Here is a tiny trained network, its code and every weight. The questions are about switching its units off for an input and a target symbol, where a switched-off unit gives its printed mean instead of its output.

import numpy as np


def w(rows, s, z=0):
    codes = np.array(rows[::2]) - 128.0
    scale = np.full(codes.shape[1], s)
    scale[-1] = z or s
    return codes * scale


def norm(h):
    return h / np.sqrt((h * h).mean(-1, keepdims=True) + 1e-5)


def f(y):
    return y / 2 * (1 + np.tanh(0.7978845608 * (y + 0.044715 * y**3)))


def softmax(a):
    e = np.exp(a - a.max(-1, keepdims=True))
    return e / e.sum(-1, keepdims=True)


def log_softmax(a):
    a = a - a.max(-1, keepdims=True)
    return a - np.log(np.exp(a).sum(-1, keepdims=True))


def net(x, mask):
    ids = ['βγδεθλμπτψ'.index(c) for c in x.split()]
    T = len(ids)
    res = E[ids] + P[:T]
    u = 0
    for l in range(3):
        r = norm(res)
        for j in range(2):
            rows = slice(3 * j, 3 * j + 3)
            q, k, v = (r @ M[l][rows].T for M in (Q, K, V))
            z = softmax(np.where(np.tri(T) > 0, q @ k.T / 3**0.5, -1e9)) @ v
            o = O[l][rows]
            res = res + np.where(mask[u + j], z, o[:, -1]) @ o[:, :-1]
        u += 2
        y = f(norm(res) @ A[l][:, :-1].T + A[l][:, -1])
        res = res + np.where(mask[u : u + 4], y, B[l][:, -1]) @ B[l][:, :-1]
        u += 4
    return log_softmax(norm(res)[-1] @ U[:, :-1].T + U[:, -1])


Q, K, V, O, A, B = {}, {}, {}, {}, {}, {}
E = w([
[136,66,162,69],'β',
[138,190,166,157],'γ',
[121,78,221,86],'δ',
[150,66,143,177],'ε',
[159,118,175,68],'θ',
[200,173,126,112],'λ',
[121,146,6,179],'μ',
[91,115,152,80],'π',
[61,133,186,133],'τ',
[107,110,208,73],'ψ',
],0.011)
P = w([
[185,154,139,59],'0',
[160,87,254,8],'1',
[158,106,217,52],'2',
[127,97,153,66],'3',
[127,118,153,88],'4',
[136,133,153,109],'5',
[142,148,162,131],'6',
[136,135,155,139],'7',
[131,148,149,150],'8',
[123,154,140,154],'9',
[117,171,140,163],'10',
[141,154,145,177],'11',
[140,153,138,183],'12',
],0.0038)
Q[0] = w([
[105,124,126,103],'L0H1',
[130,141,121,145],'L0H1',
[167,152,102,225],'L0H1',
[103,138,92,106],'L0H2',
[115,142,89,99],'L0H2',
[160,155,247,164],'L0H2',
],0.012)
K[0] = w([
[121,134,166,136],'L0H1',
[134,124,125,144],'L0H1',
[98,139,64,156],'L0H1',
[145,93,193,115],'L0H2',
[142,98,173,132],'L0H2',
[45,143,1,182],'L0H2',
],0.0091)
V[0] = w([
[87,146,11,132],'L0H1',
[133,124,143,142],'L0H1',
[114,136,84,167],'L0H1',
[159,59,77,168],'L0H2',
[129,77,112,145],'L0H2',
[172,161,106,162],'L0H2',
],0.012)
O[0] = w([
[62,96,2,108,2],'L0H1',
[124,130,143,122,124],'L0H1',
[68,106,68,89,34],'L0H1',
[88,250,199,105,140],'L0H2',
[132,185,155,154,101],'L0H2',
[55,132,158,34,195],'L0H2',
],0.0089,0.0035)
A[0] = w([
[124,109,137,202,65],'L0N1',
[207,208,26,61,4],'L0N2',
[29,113,149,183,139],'L0N3',
[110,197,5,114,149],'L0N4',
],0.017,0.0016)
B[0] = w([
[177,129,139,73,139],'L0N1',
[198,171,195,8,213],'L0N2',
[75,103,117,152,148],'L0N3',
[68,61,73,153,254],'L0N4',
],0.015,0.0066)
Q[1] = w([
[126,137,81,32],'L1H1',
[40,67,249,104],'L1H1',
[85,249,100,103],'L1H1',
[157,181,67,61],'L1H2',
[99,87,173,156],'L1H2',
[151,123,138,91],'L1H2',
],0.016)
K[1] = w([
[28,82,117,128],'L1H1',
[118,228,4,174],'L1H1',
[104,36,104,68],'L1H1',
[123,134,190,134],'L1H2',
[113,127,102,104],'L1H2',
[157,120,123,87],'L1H2',
],0.017)
V[1] = w([
[81,107,164,170],'L1H1',
[191,166,97,53],'L1H1',
[23,66,188,244],'L1H1',
[76,154,255,156],'L1H2',
[176,175,127,134],'L1H2',
[227,221,122,116],'L1H2',
],0.0085)
O[1] = w([
[129,166,121,171,97],'L1H1',
[126,80,147,56,175],'L1H1',
[135,209,102,240,55],'L1H1',
[157,199,16,142,230],'L1H2',
[140,135,111,60,181],'L1H2',
[144,150,105,1,251],'L1H2',
],0.0076,0.0031)
A[1] = w([
[110,124,179,187,3],'L1N1',
[120,72,2,157,54],'L1N2',
[122,157,57,141,82],'L1N3',
[103,188,113,153,81],'L1N4',
],0.022,0.0037)
B[1] = w([
[109,40,158,120,174],'L1N1',
[4,98,164,30,254],'L1N2',
[69,103,143,110,167],'L1N3',
[94,148,207,81,133],'L1N4',
],0.02,0.0075)
Q[2] = w([
[253,170,190,113],'L2H1',
[125,99,47,158],'L2H1',
[143,154,179,123],'L2H1',
[137,130,176,96],'L2H2',
[147,126,74,156],'L2H2',
[163,123,49,165],'L2H2',
],0.026)
K[2] = w([
[223,179,4,82],'L2H1',
[135,134,196,175],'L2H1',
[134,141,54,103],'L2H1',
[107,134,77,102],'L2H2',
[157,105,167,165],'L2H2',
[177,79,170,189],'L2H2',
],0.025)
V[2] = w([
[133,138,109,124],'L2H1',
[137,105,104,133],'L2H1',
[170,161,6,92],'L2H1',
[125,78,136,119],'L2H2',
[97,104,38,140],'L2H2',
[131,202,103,140],'L2H2',
],0.018)
O[2] = w([
[131,118,150,129,112],'L2H1',
[134,97,142,144,84],'L2H1',
[139,64,255,124,70],'L2H1',
[103,134,97,173,213],'L2H2',
[204,151,60,131,90],'L2H2',
[171,121,164,67,2],'L2H2',
],0.015,0.0054)
A[2] = w([
[201,133,168,147,75],'L2N1',
[249,204,67,112,2],'L2N2',
[234,12,85,125,89],'L2N3',
[223,167,126,47,152],'L2N4',
],0.02,0.0061)
B[2] = w([
[173,139,106,130,217],'L2N1',
[183,149,80,5,173],'L2N2',
[128,59,104,125,154],'L2N3',
[85,125,74,160,255],'L2N4',
],0.031,0.0068)
U = w([
[173,59,100,133,107],'β',
[69,69,168,1,67],'γ',
[70,251,185,123,96],'δ',
[56,104,165,218,3],'ε',
[183,199,117,191,207],'θ',
[172,38,86,140,73],'λ',
[138,156,147,152,130],'μ',
[150,162,149,136,168],'π',
[93,123,73,230,217],'τ',
[233,191,71,38,198],'ψ',
],0.011,0.0044)

Each question gives the input, a string of symbols that net reads in full, and the target symbol t.
The units are the heads (3 rows each of Q, K, V and O) and the neurons (one row each of A and B). Each row of codes is followed by its name. A weight is (code - 128) times the scale printed after its matrix; where a second scale follows, it is the last column's (O, A, B and U).
mask holds one flag per unit, layer by layer, with each layer's heads first. A switched-off unit (its flag False) gives its mean, the last column of its rows in O or B, instead of its output. The means were averaged over made-up inputs and are rounded, as every weight is.
A unit's drop is (log p(t) with every unit on - log p(t) with that unit switched off) / (log p(t) with every unit on - log p(t) with every unit switched off).
top k neurons: the k neurons with the biggest drops, biggest first
top k neurons in layer l: the k neurons of layer l with the biggest drops, biggest first
which heads matter: for each layer, one digit per head in row order, 1 if its drop is at least 0.15 and else 0, layers parted by /
input μ τ λ θ θ τ γ, target δ: top 2 neurons	L0N4, L1N4
input τ λ λ, target λ: which heads matter	01 / 00 / 00
input ε λ λ, target δ: top 3 neurons in layer 1	L1N1, L1N2, L1N3
input λ λ λ μ τ, target ε: top 2 neurons in layer 1	L1N1, L1N2
input θ θ δ π ε, target θ: top 2 neurons in layer 1	L1N2, L1N3
input ε θ π λ λ λ μ ε θ λ λ ε, target τ: which heads matter	11 / 01 / 10
input θ λ θ λ ε μ λ ψ γ ε λ γ θ, target θ: which heads matter	11 / 00 / 11
input μ ε π ε λ δ ε λ θ ψ π, target λ: top 3 neurons	L0N2, L1N2, L2N3
input δ π τ λ λ λ ε ψ ψ μ λ γ π, target λ: top 2 neurons	L0N2, L2N3
input λ ψ λ ε μ π θ, target θ: which heads matter	11 / 01 / 11
input ε λ δ, target δ: which heads matter	11 / 00 / 01
input τ γ ε, target λ: top 2 neurons in layer 0	L0N4, L0N1
input γ λ λ, target ε: top 3 neurons in layer 0	L0N2, L0N4, L0N1
input λ λ μ ε π ε γ θ δ τ λ γ, target δ: top 2 neurons	L1N4, L0N4
input μ μ λ λ, target τ: top 4 neurons	L2N4, L0N4, L1N2, L2N2
input λ λ π τ π β, target λ: top 2 neurons	L1N2, L2N3
input γ λ λ ε ε θ, target δ: top 2 neurons in layer 0	L0N4, L0N3
input τ λ γ, target λ: top 2 neurons	L1N2, L2N3
input γ λ τ ε τ μ λ ψ λ μ γ ε τ, target ε: top 2 neurons in layer 0	L0N4, L0N2
input ε ε ε λ, target δ: top 2 neurons in layer 2	L2N4, L2N2
input τ π λ, target λ: top 3 neurons	L1N2, L2N3, L0N4
input ε θ θ, target δ: top 2 neurons in layer 2	L2N4, L2N2
input θ μ θ μ π π μ λ λ λ β δ λ, target ψ: top 2 neurons in layer 0	L0N2, L0N4
